0.154  0.399  1.668  -4.184  -0.156  1.450  0.425  -0.512  -0.536  -0.277  -1.544  1.873  1.224  2.007  2.963  -0.900  -0.186  0.490  -0.606  0.761  -0.617  -0.277  0.168  -0.140  0.507  -0.556  -1.077  0.321  0.898  -0.725  -1.685  0.051  -1.041  -0.169  0.380  0.535  0.289  -2.157  -0.856 : <14> > gr
0.541  -0.190  1.127  -3.724  -0.318  6.184  0.589  -0.710  -1.794  -0.223  -2.367  0.432  -1.179  -0.304  1.886  -0.458  0.025  0.301  -1.738  1.000  0.263  0.264  0.953  -0.370  0.321  -0.948  -2.138  -1.618  -0.094  -2.456  -0.324  -0.496  -0.366  -0.025  -0.116  0.885  0.698  -1.165  -0.843 : <14> > Cz
-0.564  0.482  0.012  0.049  -0.029  -1.914  -0.122  0.105  0.487  0.116  -0.494  0.186  0.527  0.588  -0.938  0.594  -0.100  0.130  0.862  0.974  -0.158  0.471  -1.134  -0.082  -0.404  -0.406  0.064  1.609  -1.356  0.000  -0.146  0.205  -0.120  1.035  -0.027  -0.990  0.316  -0.058  0.552 : <15> > Zs
-0.597  -0.168  0.303  -0.107  -0.760  -6.261  -1.444  0.908  -0.306  0.405  0.251  0.269  0.408  2.727  0.165  -1.041  1.819  1.019  0.875  -0.478  0.404  -1.681  -0.507  0.231  0.325  0.578  1.302  1.529  2.528  1.120  -0.013  0.931  -0.442  -1.334  0.565  0.507  -1.124  -0.462  -0.376 : <22> > Ls
-0.049  0.013  1.729  -3.859  0.104  1.106  0.251  -0.017  -0.200  -0.310  -0.985  0.948  -0.406  1.367  2.957  -0.721  -0.074  1.028  0.157  0.679  0.104  -0.760  0.702  -0.126  0.106  -0.680  -0.833  0.097  0.284  -0.034  0.191  0.725  -0.701  -0.392  0.260  0.196  0.173  -0.755  -0.840 : <14> > gr
-0.541  0.274  0.703  0.847  -1.154  -4.450  -0.932  0.368  -0.748  -0.213  -1.272  -0.167  0.581  1.871  0.464  -0.498  1.090  0.665  -0.032  1.452  -0.356  -1.015  -1.572  0.576  0.295  -0.508  0.173  1.197  1.642  0.214  -0.037  0.433  -0.379  -0.677  0.612  0.793  -0.758  -1.139  0.364 : <22> > Ls
-0.298  -0.126  0.169  0.455  -0.342  -4.213  -1.834  -0.611  -0.627  -0.531  -1.564  0.731  1.027  1.156  0.074  -1.412  1.529  1.349  0.157  1.527  0.023  -0.725  -1.367  0.193  0.774  -0.054  -0.086  1.587  1.564  -0.144  -0.096  0.876  -0.183  -0.869  0.030  0.743  -0.821  -1.029  0.033 : <22> > Ls
-1.150  1.054  0.283  -3.096  0.528  -4.040  0.472  -0.385  0.776  0.722  -0.982  -1.670  0.884  2.520  -1.545  1.300  1.254  0.080  1.288  0.605  -0.046  1.529  -1.207  -0.222  -0.952  -0.369  -0.024  2.127  -1.194  0.644  0.299  0.844  0.285  1.428  0.236  -1.864  -0.231  0.245  0.579 : <15> > rl
-0.627  -0.169  0.109  -0.972  0.362  -6.685  -0.845  0.966  0.856  0.646  1.730  -0.353  1.064  2.007  0.495  -0.132  1.246  0.808  0.975  -1.347  0.645  -0.887  -0.638  0.483  -0.154  1.191  1.153  0.826  0.952  1.718  1.064  1.669  -0.257  -1.338  0.351  -0.418  -0.769  0.711  -0.029 : <22> > fq
-0.824  0.960  0.844  -2.391  -0.434  -2.109  -0.517  -0.410  -0.358  0.209  -2.881  1.222  -0.311  2.788  -0.403  -0.035  0.418  1.221  1.257  2.482  0.085  0.823  -2.008  -0.241  -0.120  -1.150  0.072  2.584  0.087  -0.462  -0.781  0.179  0.080  1.810  0.401  -0.929  -0.057  -1.423  0.021 : <15> > Zs
0.003  -0.458  -0.084  0.320  -0.226  -5.452  -1.267  0.302  0.191  1.254  -1.156  -0.031  0.978  1.525  1.026  1.057  1.428  0.444  0.106  1.441  0.236  -0.310  -1.802  -0.177  0.886  -0.031  0.328  0.886  1.419  0.583  -0.061  1.034  -0.083  -0.777  0.363  0.325  -0.741  -0.497  0.062 : <22> > fq
-0.298  -0.030  0.139  -0.206  -0.412  -2.504  -0.132  -0.112  0.305  0.481  -1.408  0.089  -0.213  1.432  -2.169  0.621  -0.328  0.490  1.011  1.186  -0.108  0.736  -0.953  -0.473  -0.505  -2.080  0.159  2.005  0.843  -0.351  -0.661  -0.644  -0.124  1.106  0.152  -1.228  0.151  -0.069  0.233 : <15> > Zs
0.197  -0.521  -0.196  2.509  -0.286  -4.982  -1.260  0.219  -0.855  -0.418  0.658  0.413  1.235  0.783  0.621  -1.112  0.217  0.514  0.376  1.266  -0.449  -1.216  -2.079  -0.842  0.344  0.203  0.500  1.139  1.282  0.141  -0.142  0.277  -1.042  -1.230  0.632  1.251  -0.611  -0.626  0.610 : <22> > fq
-0.241  -0.224  0.642  -0.344  -0.266  -3.769  -0.932  0.206  -0.636  -0.279  -1.081  -0.691  0.965  0.793  0.789  -0.741  1.379  0.032  0.043  -0.431  0.144  -0.525  -1.593  0.011  0.230  -0.314  -0.124  0.939  1.390  0.666  0.114  0.628  -0.649  -1.117  0.220  0.444  -0.066  -0.824  -1.114 : <22> > fq
-0.329  -0.111  0.148  -1.422  -0.097  1.122  0.011  -0.184  0.318  -0.127  -1.493  0.032  0.497  0.197  -0.726  1.355  -0.472  -0.207  -0.184  1.785  -0.224  1.710  -0.928  -0.194  -0.145  -0.909  -0.857  1.873  -1.431  -0.979  -0.469  -0.014  -0.103  1.075  0.200  -0.667  -0.293  -0.166  0.309 : <15> > rl
-1.135  0.029  0.768  -2.203  0.878  -1.010  0.147  0.085  0.268  0.239  -0.792  0.314  1.017  1.402  -1.199  0.758  0.822  -0.058  0.301  1.182  -0.551  1.871  -0.525  -0.137  -0.372  -0.682  -0.997  1.614  -1.206  0.730  0.896  0.532  -0.086  1.445  0.273  -1.445  0.082  0.335  0.231 : <15> > rl
-0.519  0.138  -0.378  -3.504  0.323  -0.121  0.658  -0.070  0.121  0.520  -2.058  -0.420  0.799  0.414  -0.832  0.638  0.641  0.167  0.259  1.293  -0.106  1.371  -1.006  -0.049  0.124  0.472  -1.161  1.834  -0.373  -0.097  -0.090  -0.035  1.048  1.335  0.181  -1.393  -0.599  0.136  -0.358 : <15> > rl
-0.058  0.640  1.195  -4.936  0.114  3.839  0.270  -0.335  -0.980  0.739  -2.339  0.263  -0.610  1.104  0.674  -0.481  0.514  0.483  -0.045  0.195  -0.144  0.487  1.741  -0.324  -0.567  -0.996  -1.335  0.497  0.486  -0.900  0.031  -0.553  -0.330  0.229  0.407  0.114  -2.126  -1.557  -0.827 : <14> > Cz
0.014  0.159  1.720  -3.717  0.067  2.202  0.368  -0.198  -0.317  -0.122  -1.995  1.194  -0.098  1.179  1.230  -0.073  0.591  0.683  -0.507  0.552  0.043  0.172  0.582  0.012  -0.112  -0.631  -0.895  0.896  0.196  -0.465  -0.010  0.395  -0.489  0.496  0.709  0.659  -0.147  -1.056  -0.288 : <14> > Cz
0.242  -0.035  -1.019  2.902  -0.575  -5.055  -1.325  0.504  -0.256  -0.297  -0.235  -0.017  0.919  -0.263  -0.578  -0.881  1.120  -0.121  -0.117  0.552  0.323  -0.570  -1.849  0.032  1.189  -0.108  0.583  1.200  1.371  0.423  -0.127  1.897  -0.028  -1.280  0.166  0.443  -0.659  -0.538  0.227 : <22> > fq
-0.270  -0.160  0.793  -3.910  0.165  -0.853  0.374  -0.158  -0.073  0.471  -0.130  0.119  0.376  1.147  2.223  -0.095  0.715  -0.130  -0.389  -0.729  0.180  -0.148  0.540  0.354  -0.004  0.526  -0.562  0.464  0.435  0.571  1.037  1.002  0.117  -0.702  0.191  0.075  -0.034  -0.130  -0.857 : <14> > gr
0.868  0.027  -0.666  2.046  0.045  -3.530  -0.803  0.188  -1.091  -0.659  -0.955  0.278  0.859  -0.163  0.753  -1.343  0.637  0.219  -0.359  2.237  0.120  -0.763  -1.872  -0.133  0.839  -0.137  -0.080  0.744  2.222  -0.241  -0.465  -0.513  -0.524  -0.556  -0.028  1.241  -0.371  -1.233  -0.253 : <22> > fq
-0.059  -0.549  0.058  1.382  -0.276  -5.530  -1.176  0.411  0.009  -0.344  -0.985  0.230  0.924  1.235  0.883  -1.464  1.273  0.471  0.363  0.936  0.614  -0.728  -1.734  0.249  0.858  0.195  0.689  1.032  1.614  0.392  -0.126  0.234  -0.197  -0.589  1.154  0.331  -0.419  -0.857  -0.492 : <22> > fq
0.349  0.167  1.494  -3.197  0.382  4.458  0.877  -0.477  -0.551  0.212  -0.178  0.023  -0.419  0.223  1.519  -0.140  -0.093  -0.123  -0.656  0.485  -0.226  -0.186  1.755  -0.082  0.023  -0.401  -1.151  -0.823  -0.892  -0.506  0.189  -0.306  -0.550  0.042  0.061  0.509  0.861  -0.101  -0.403 : <14> > Cz
-0.243  -0.018  1.571  -3.193  0.299  -6.907  -1.617  1.358  0.686  1.360  1.059  0.794  1.280  5.599  0.391  0.017  2.174  1.262  2.371  -1.351  0.130  -1.178  -0.729  0.226  -0.101  1.022  1.666  3.186  1.529  2.603  0.903  2.135  -1.294  -0.736  0.914  -1.140  -1.981  -0.303  0.136 : <22> > Ls
-1.079  -0.010  -0.218  -1.860  -0.173  -3.289  0.349  0.492  0.455  1.003  -0.168  0.103  0.569  2.400  -1.565  1.040  0.492  0.317  1.315  0.394  0.198  0.439  -1.132  -0.192  -0.408  -0.463  0.708  2.112  -0.602  1.643  0.594  0.992  -0.326  1.032  0.135  -1.703  -0.674  0.482  0.462 : <15> > Zs
-0.751  0.031  2.404  -5.687  0.278  1.406  0.169  0.108  -0.359  0.214  -1.746  0.761  0.400  2.412  2.560  -0.548  0.579  0.486  0.113  0.113  0.029  -0.223  0.214  0.108  -0.044  -0.544  -0.513  0.517  -0.126  -0.324  0.000  0.763  -0.121  1.054  0.815  -0.557  0.079  -0.452  -1.187 : <14> > Cz
-1.264  0.320  0.746  -4.363  -0.234  -4.383  -0.622  0.230  -0.188  1.079  -2.588  0.188  1.672  3.594  -1.337  0.826  1.955  0.258  1.610  2.302  -0.240  1.437  -1.615  -0.798  -0.365  -1.099  -0.079  4.516  -0.747  0.643  0.037  0.866  0.018  1.755  0.615  -1.708  -0.809  0.202  0.579 : <15> > rl
0.707  -0.689  0.063  1.661  -0.447  -2.647  -1.426  0.136  -0.574  -0.580  -1.501  0.152  0.381  0.164  0.345  -1.437  1.086  0.360  -0.295  0.971  0.119  -1.152  -0.551  0.058  0.228  -0.369  0.563  0.517  1.539  -0.340  -0.579  0.538  -0.221  -0.864  -0.120  2.055  -0.748  -1.199  -0.162 : <22> > Ls
-0.786  -0.127  0.058  -0.889  0.353  -1.458  -0.314  0.308  0.224  0.028  -1.404  0.262  0.798  0.811  -1.443  0.746  0.570  0.135  0.458  2.358  0.040  1.115  -1.930  -0.865  -0.120  -0.925  -0.011  2.197  -0.625  -0.265  -0.719  0.288  -0.572  1.249  0.048  -0.965  0.206  0.120  0.739 : <15> > rl

0.235  -1.406  -0.402  0.970  0.733  0.034  -0.146  -0.441  -0.494  -1.349  3.622  -0.273  1.370  4.515  -1.139  0.752  -0.164  -0.078  0.061  -0.284  -0.364  1.208  0.065  0.035  -0.178  0.418  4.205  0.590  -0.363  -1.033  -5.771  1.317  -0.836  0.842  0.708  0.677  -1.450  -2.346  0.161 : bs > R
-0.028  -1.249  -0.420  1.518  0.867  -0.110  -0.381  0.220  -0.526  -0.492  2.603  -0.256  1.574  3.662  -0.747  0.907  -0.033  0.391  -0.533  -0.556  -0.194  1.341  0.690  -0.695  0.077  0.462  4.000  0.190  -0.457  -0.058  -3.887  0.717  -0.105  0.126  0.525  0.516  -0.889  -1.824  -0.003 : bs > R
0.265  -0.786  -0.069  -0.122  0.126  0.155  -0.441  -0.070  -0.085  -1.585  3.553  0.260  0.470  3.874  -0.967  0.047  0.087  2.205  0.106  -0.379  -0.252  1.714  -1.282  -1.160  -0.204  -0.546  3.169  0.293  -0.457  -0.537  -1.383  0.453  0.544  -0.604  -0.016  0.525  -2.171  -1.356  -0.189 : pb > U
0.140  -0.635  0.356  -0.463  0.955  0.003  -0.433  -0.080  0.391  -1.156  -0.406  0.398  -0.735  1.248  0.644  0.216  0.160  3.546  0.090  2.250  -0.285  -1.090  0.422  -1.784  -0.342  -1.019  4.376  0.139  0.437  -0.503  -5.771  0.403  0.381  -1.209  1.096  1.537  -4.619  -1.733  -0.845 : bh > V
0.065  -1.353  -0.234  0.693  -0.189  -0.231  -1.622  -0.727  -0.275  -1.674  3.212  -0.387  1.974  4.843  -1.164  0.800  -0.405  -1.101  0.110  -0.862  -0.022  1.121  -0.813  -0.714  -0.098  0.129  3.124  1.104  -0.885  -1.092  -2.084  1.517  -0.723  0.827  0.705  0.011  -0.510  -1.487  0.561 : bs > K
0.226  -0.453  -0.352  -0.324  1.374  0.287  -0.198  0.357  -0.357  -0.248  1.330  -0.006  -0.522  -0.530  -0.910  1.027  -0.007  1.978  0.542  0.559  -0.798  1.132  2.179  1.718  1.736  -0.061  3.227  -1.303  0.042  0.075  -2.858  -0.232  -0.826  -0.196  0.855  1.932  -0.851  0.417  -1.084 : qf > W
-0.010  0.018  0.744  1.291  -0.086  0.074  -0.244  -0.251  0.062  -2.504  2.620  0.277  1.118  4.972  -0.911  0.149  -0.726  2.887  0.053  0.254  -0.008  1.277  -0.766  -2.464  -1.319  -1.217  4.555  0.776  -0.989  -0.243  -5.771  -0.204  1.271  -1.059  1.211  -0.335  -3.344  -2.007  -0.105 : pb > E
0.141  -0.498  -0.150  0.149  0.879  -0.121  -0.619  -0.069  -0.313  -1.018  3.027  -0.117  0.568  2.122  -1.199  0.817  0.188  1.108  0.436  -0.503  -0.470  1.586  0.843  1.299  0.293  -0.105  3.762  -0.596  -0.278  -0.032  -5.639  0.424  -0.985  0.219  0.627  1.803  -0.405  -0.381  -1.030 : qf > W
0.489  -0.668  -0.144  0.032  1.617  0.159  -0.071  0.555  -0.333  -1.428  2.242  0.073  0.267  0.709  -0.306  0.971  -0.117  2.534  0.418  0.398  -0.720  1.054  2.129  0.875  1.271  -0.216  4.797  -1.094  -0.126  0.030  -5.374  0.243  -0.772  -0.605  0.937  1.955  -1.581  -0.035  -0.807 : qf > W
0.046  -1.759  -0.322  -0.944  0.724  0.036  -0.311  -0.355  -0.333  -2.056  4.286  -0.216  -0.040  4.429  -0.537  0.115  0.094  2.528  0.727  0.806  0.000  1.024  0.813  -1.176  1.017  -0.558  4.608  0.493  -0.151  -1.285  -2.851  0.594  0.352  -0.362  0.777  1.083  -3.040  -1.842  -0.345 : pb > Q
0.060  -0.530  0.336  0.220  0.335  -0.035  -0.184  -0.271  0.045  -3.301  2.111  -0.092  1.167  2.446  -0.611  1.090  0.095  2.748  0.557  0.360  -0.422  0.802  0.376  -0.636  0.501  -0.083  5.246  -0.255  0.189  0.058  -4.915  0.376  -0.368  -0.770  0.402  1.784  -1.606  -0.370  -0.670 : bh > B
0.132  -1.105  -0.015  1.689  1.217  -0.211  -0.189  0.685  -0.434  0.071  1.987  -0.558  0.935  2.601  -0.710  0.884  -0.050  0.418  -0.926  -0.329  -0.446  1.933  1.468  -0.364  -0.005  0.106  4.138  -0.497  -0.137  0.358  -4.426  -0.335  0.111  -0.324  0.433  0.536  -1.688  -1.265  -0.079 : bs > R
-0.187  -1.512  0.008  -0.442  0.481  0.169  -0.553  0.014  0.207  -1.890  3.473  -0.052  0.563  3.376  -0.542  0.199  0.112  1.701  -0.011  0.162  -0.102  1.142  0.006  -1.031  0.557  -0.473  3.824  0.429  -0.172  -0.938  -1.439  0.509  0.645  -0.695  0.380  0.834  -2.455  -1.301  -0.065 : pb > U
-0.133  -0.860  0.317  -0.312  0.801  0.196  -0.211  -0.165  0.377  -1.062  2.596  0.659  -0.582  1.826  -0.322  -0.075  -0.162  1.629  0.044  0.445  -0.264  0.686  0.934  -0.927  -0.009  -0.517  2.708  0.377  -0.132  -0.810  -1.636  -0.445  0.585  -0.393  0.589  0.362  -2.045  -0.895  -0.333 : pb > E
0.054  -0.820  0.055  -0.372  0.539  0.222  -0.486  0.153  -0.316  -2.063  3.457  -0.151  0.706  3.301  -0.808  0.381  -0.054  1.295  -0.328  -0.898  1.030  1.906  0.358  -0.807  -0.140  -0.440  2.433  0.252  -0.045  -0.424  -1.112  0.093  0.865  -0.603  -0.156  0.837  -1.127  -0.838  -0.390 : pb > U
0.223  -1.181  -0.033  1.267  0.522  -0.089  -0.292  -0.609  -0.171  -0.251  2.248  -0.411  1.116  3.561  -0.678  0.453  -0.166  0.074  -0.399  -0.557  0.004  1.034  0.398  -0.421  -0.513  0.055  3.160  0.283  -0.352  -0.493  -4.881  0.474  -0.167  0.217  0.458  0.324  -0.935  -2.154  -0.285 : bs > R
-0.049  -1.622  -0.293  0.865  -0.328  0.197  -0.177  -0.193  -0.107  -1.078  2.221  -0.242  1.800  2.828  -0.698  0.908  0.066  -0.849  -0.295  -0.365  -0.160  1.157  0.827  -0.080  0.103  0.318  3.424  -0.068  -0.220  -0.360  -3.334  0.696  -0.315  0.328  0.380  0.820  -0.824  -1.436  -0.276 : bs > R
-0.047  -0.086  0.201  1.210  0.858  -0.201  -0.667  -0.087  0.173  -2.342  2.605  -0.019  1.436  2.368  -1.824  1.082  -0.132  1.968  0.523  -0.209  -0.475  0.999  1.578  0.250  0.509  -0.114  5.163  -0.649  -0.439  0.188  -5.771  0.432  -0.810  -0.319  0.774  1.625  -1.687  0.232  -0.592 : qf > W
0.215  -1.010  -0.100  -1.111  -0.020  0.377  -0.186  -0.217  -0.039  -2.479  3.351  -0.028  0.579  3.400  -0.538  0.266  -0.078  2.366  0.352  -0.126  -0.016  1.387  -1.094  -0.623  0.520  -0.252  3.846  0.457  -0.005  -0.616  -0.063  0.631  0.392  -0.446  0.117  1.187  -1.662  -0.327  -0.223 : pb > Q
0.018  -1.341  -0.392  1.222  1.147  0.001  -0.211  0.094  -0.287  1.016  1.548  -0.337  0.760  2.583  -0.787  0.349  -0.548  0.333  -0.978  0.259  -0.373  0.884  1.035  -0.596  -0.096  0.321  3.448  -0.533  0.332  -0.184  -3.405  0.262  -0.173  -0.318  0.662  0.315  -2.399  -2.329  -0.310 : bs > R
-0.213  -1.115  -0.313  0.767  1.405  0.670  0.066  0.336  -0.440  0.306  0.920  0.071  0.153  1.131  -0.453  0.501  -0.245  0.463  -0.462  0.465  -0.358  1.082  1.854  -0.246  0.556  0.177  3.040  -0.520  0.012  0.064  -2.700  -0.295  0.070  0.238  0.538  0.390  -1.532  -3.114  -0.700 : bs > A
-0.045  -0.596  0.189  -0.436  0.564  0.127  -0.151  -0.427  0.526  -3.098  1.532  0.135  0.468  2.234  -0.392  0.770  0.174  2.731  0.768  1.137  0.140  -0.203  -0.188  -1.431  -0.041  -0.877  5.121  0.150  -0.076  -0.677  -5.771  0.117  -0.110  -1.108  1.012  1.624  -3.092  -0.903  -0.607 : bh > X
